Here is a tiny trained network, its code and every weight. The questions are about switching its units off for an input and a target symbol, where a switched-off unit gives its printed mean instead of its output.

import numpy as np


def w(rows, s, z=0):
    codes = np.array(rows[::2]) - 128.0
    scale = np.full(codes.shape[1], s)
    scale[-1] = z or s
    return codes * scale


def norm(h):
    return h / np.sqrt((h * h).mean(-1, keepdims=True) + 1e-5)


def f(y):
    return y / 2 * (1 + np.tanh(0.7978845608 * (y + 0.044715 * y**3)))


def softmax(a):
    e = np.exp(a - a.max(-1, keepdims=True))
    return e / e.sum(-1, keepdims=True)


def log_softmax(a):
    a = a - a.max(-1, keepdims=True)
    return a - np.log(np.exp(a).sum(-1, keepdims=True))


def net(x, mask):
    ids = ['δλμπτφ'.index(c) for c in x.split()]
    T = len(ids)
    res = E[ids] + P[:T]
    u = 0
    for l in range(2):
        r = norm(res)
        for j in range(2):
            rows = slice(2 * j, 2 * j + 2)
            q, k, v = (r @ M[l][rows].T for M in (Q, K, V))
            z = softmax(np.where(np.tri(T) > 0, q @ k.T / 2**0.5, -1e9)) @ v
            o = O[l][rows]
            res = res + np.where(mask[u + j], z, o[:, -1]) @ o[:, :-1]
        u += 2
        y = f(norm(res) @ A[l][:, :-1].T + A[l][:, -1])
        res = res + np.where(mask[u : u + 4], y, B[l][:, -1]) @ B[l][:, :-1]
        u += 4
    return log_softmax(norm(res)[-1] @ U[:, :-1].T + U[:, -1])


Q, K, V, O, A, B = {}, {}, {}, {}, {}, {}
E = w([
[58,163,118,231,199],'δ',
[133,198,193,5,140],'λ',
[235,157,163,102,170],'μ',
[153,139,222,11,135],'π',
[237,171,152,103,168],'τ',
[115,70,235,144,182],'φ',
],0.015)
P = w([
[141,177,155,168,127],'0',
[122,170,153,147,187],'1',
[127,146,110,137,165],'2',
[199,165,196,157,84],'3',
[122,135,150,134,120],'4',
[67,111,70,138,166],'5',
[159,104,81,132,109],'6',
[134,69,146,72,63],'7',
[84,112,85,96,87],'8',
[104,65,1,115,135],'9',
[158,8,67,100,58],'10',
[69,40,119,69,57],'11',
[104,97,100,84,175],'12',
],0.014)
Q[0] = w([
[68,80,103,29,235],'L0H1',
[153,119,44,114,249],'L0H1',
[139,235,181,165,5],'L0H2',
[127,157,113,59,229],'L0H2',
],0.011)
K[0] = w([
[154,68,44,129,8],'L0H1',
[152,69,152,153,20],'L0H1',
[131,160,166,120,235],'L0H2',
[116,33,101,131,13],'L0H2',
],0.014)
V[0] = w([
[45,94,176,102,126],'L0H1',
[91,138,210,103,93],'L0H1',
[211,170,80,105,67],'L0H2',
[179,8,190,166,185],'L0H2',
],0.013)
O[0] = w([
[20,99,210,40,177,121],'L0H1',
[103,122,114,58,139,172],'L0H1',
[141,236,107,61,170,90],'L0H2',
[222,6,106,165,188,244],'L0H2',
],0.012,0.011)
A[0] = w([
[164,204,74,25,164,4],'L0N1',
[140,80,213,141,250,241],'L0N2',
[172,114,184,107,35,201],'L0N3',
[199,139,122,72,68,130],'L0N4',
],0.012,0.0037)
B[0] = w([
[194,186,183,139,208,143],'L0N1',
[112,126,23,4,65,248],'L0N2',
[128,124,40,116,222,152],'L0N3',
[76,160,109,134,158,148],'L0N4',
],0.011,0.017)
Q[1] = w([
[148,99,192,137,5],'L1H1',
[114,151,231,138,101],'L1H1',
[123,74,147,147,131],'L1H2',
[87,239,28,152,176],'L1H2',
],0.015)
K[1] = w([
[141,218,163,121,180],'L1H1',
[107,214,170,141,111],'L1H1',
[204,141,149,122,139],'L1H2',
[111,9,168,128,113],'L1H2',
],0.011)
V[1] = w([
[198,51,153,122,87],'L1H1',
[180,58,164,46,111],'L1H1',
[130,191,8,110,131],'L1H2',
[176,153,171,164,154],'L1H2',
],0.011)
O[1] = w([
[2,152,125,194,172,209],'L1H1',
[68,149,99,242,223,248],'L1H1',
[49,94,23,90,111,197],'L1H2',
[142,110,187,125,138,111],'L1H2',
],0.009,0.012)
A[1] = w([
[198,138,231,143,38,226],'L1N1',
[13,83,106,221,212,39],'L1N2',
[51,88,2,162,177,136],'L1N3',
[74,59,210,25,159,254],'L1N4',
],0.0069,0.002)
B[1] = w([
[144,44,180,43,110,125],'L1N1',
[227,171,69,123,105,191],'L1N2',
[123,158,27,116,69,255],'L1N3',
[28,8,58,163,122,158],'L1N4',
],0.011,0.013)
U = w([
[126,17,116,121,90,167],'δ',
[41,155,214,87,118,254],'λ',
[214,149,115,151,168,75],'μ',
[54,121,169,29,186,15],'π',
[197,161,132,155,130,90],'τ',
[69,39,104,142,255,163],'φ',
],0.0095,0.0049)

Each question gives the input, a string of symbols that net reads in full, and the target symbol t.
The units are the heads (2 rows each of Q, K, V and O) and the neurons (one row each of A and B). Each row of codes is followed by its name. A weight is (code - 128) times the scale printed after its matrix; where a second scale follows, it is the last column's (O, A, B and U).
mask holds one flag per unit, layer by layer, with each layer's heads first. A switched-off unit (its flag False) gives its mean, the last column of its rows in O or B, instead of its output. The means were averaged over made-up inputs and are rounded, as every weight is.
A unit's drop is (log p(t) with every unit on - log p(t) with that unit switched off) / (log p(t) with every unit on - log p(t) with every unit switched off).
The circuit of an input: a set's keep is (log p(t) with only the set's units on - log p(t) with every unit switched off) / (log p(t) with every unit on - log p(t) with every unit switched off). Starting from all 12 units, units are removed one at a time, each time the one whose removal leaves the highest keep (on an exact tie, the one counted first), for as long as the keep stays at least 0.8.
circuit, biggest first: the units of the circuit, biggest drop first
most important unit: the unit with the biggest drop
top k neurons: the k neurons with the biggest drops, biggest first
top k neurons in layer l: the k neurons of layer l with the biggest drops, biggest first
drop of u: that unit's drop, to one decimal
input μ τ μ δ, target τ: most important unit -> L0H1
input λ π μ π π λ τ τ λ τ μ, target μ: top 2 neurons -> [L0N2 L0N1]
input μ τ τ τ μ, target τ: circuit, biggest first -> [L0H1 L0H2]
input φ π δ μ τ τ, target μ: circuit, biggest first -> [L0H1 L0H2 L1H2]
input τ λ π, target μ: circuit, biggest first -> [L0H1 L0H2 L0N1]
input μ δ μ, target τ: circuit, biggest first -> [L0H1 L0H2 L1H1]
input φ λ φ μ δ μ, target μ: circuit, biggest first -> [L0H1 L0H2 L1H2]
input λ τ τ π, target τ: circuit, biggest first -> [L0H1 L0H2]
input δ τ λ, target λ: top 3 neurons -> [L0N2 L1N2 L1N3]
input φ τ π λ μ λ φ τ τ π μ λ π, target μ: top 2 neurons -> [L1N4 L0N1]
input δ λ τ λ τ φ τ μ λ, target μ: top 3 neurons -> [L0N2 L1N4 L0N1]
input μ τ π λ δ, target δ: top 2 neurons -> [L0N2 L0N1]
input π μ τ δ, target μ: top 3 neurons -> [L0N2 L1N4 L1N3]
input τ μ μ λ λ μ, target λ: circuit, biggest first -> [L0H2]
input λ μ μ φ δ μ φ μ τ μ μ π τ, target μ: circuit, biggest first -> [L0H1 L0H2]
input μ λ π λ π, target π: top 2 neurons in layer 0 -> [L0N1 L0N2]
input λ φ μ δ π μ φ τ μ λ, target μ: drop of L0H1 -> 0.5
input μ δ δ δ, target δ: drop of L0H2 -> 0.5
input π μ λ π λ, target λ: drop of L0H2 -> 0.8
input μ π τ, target τ: top neuron -> [L0N2]
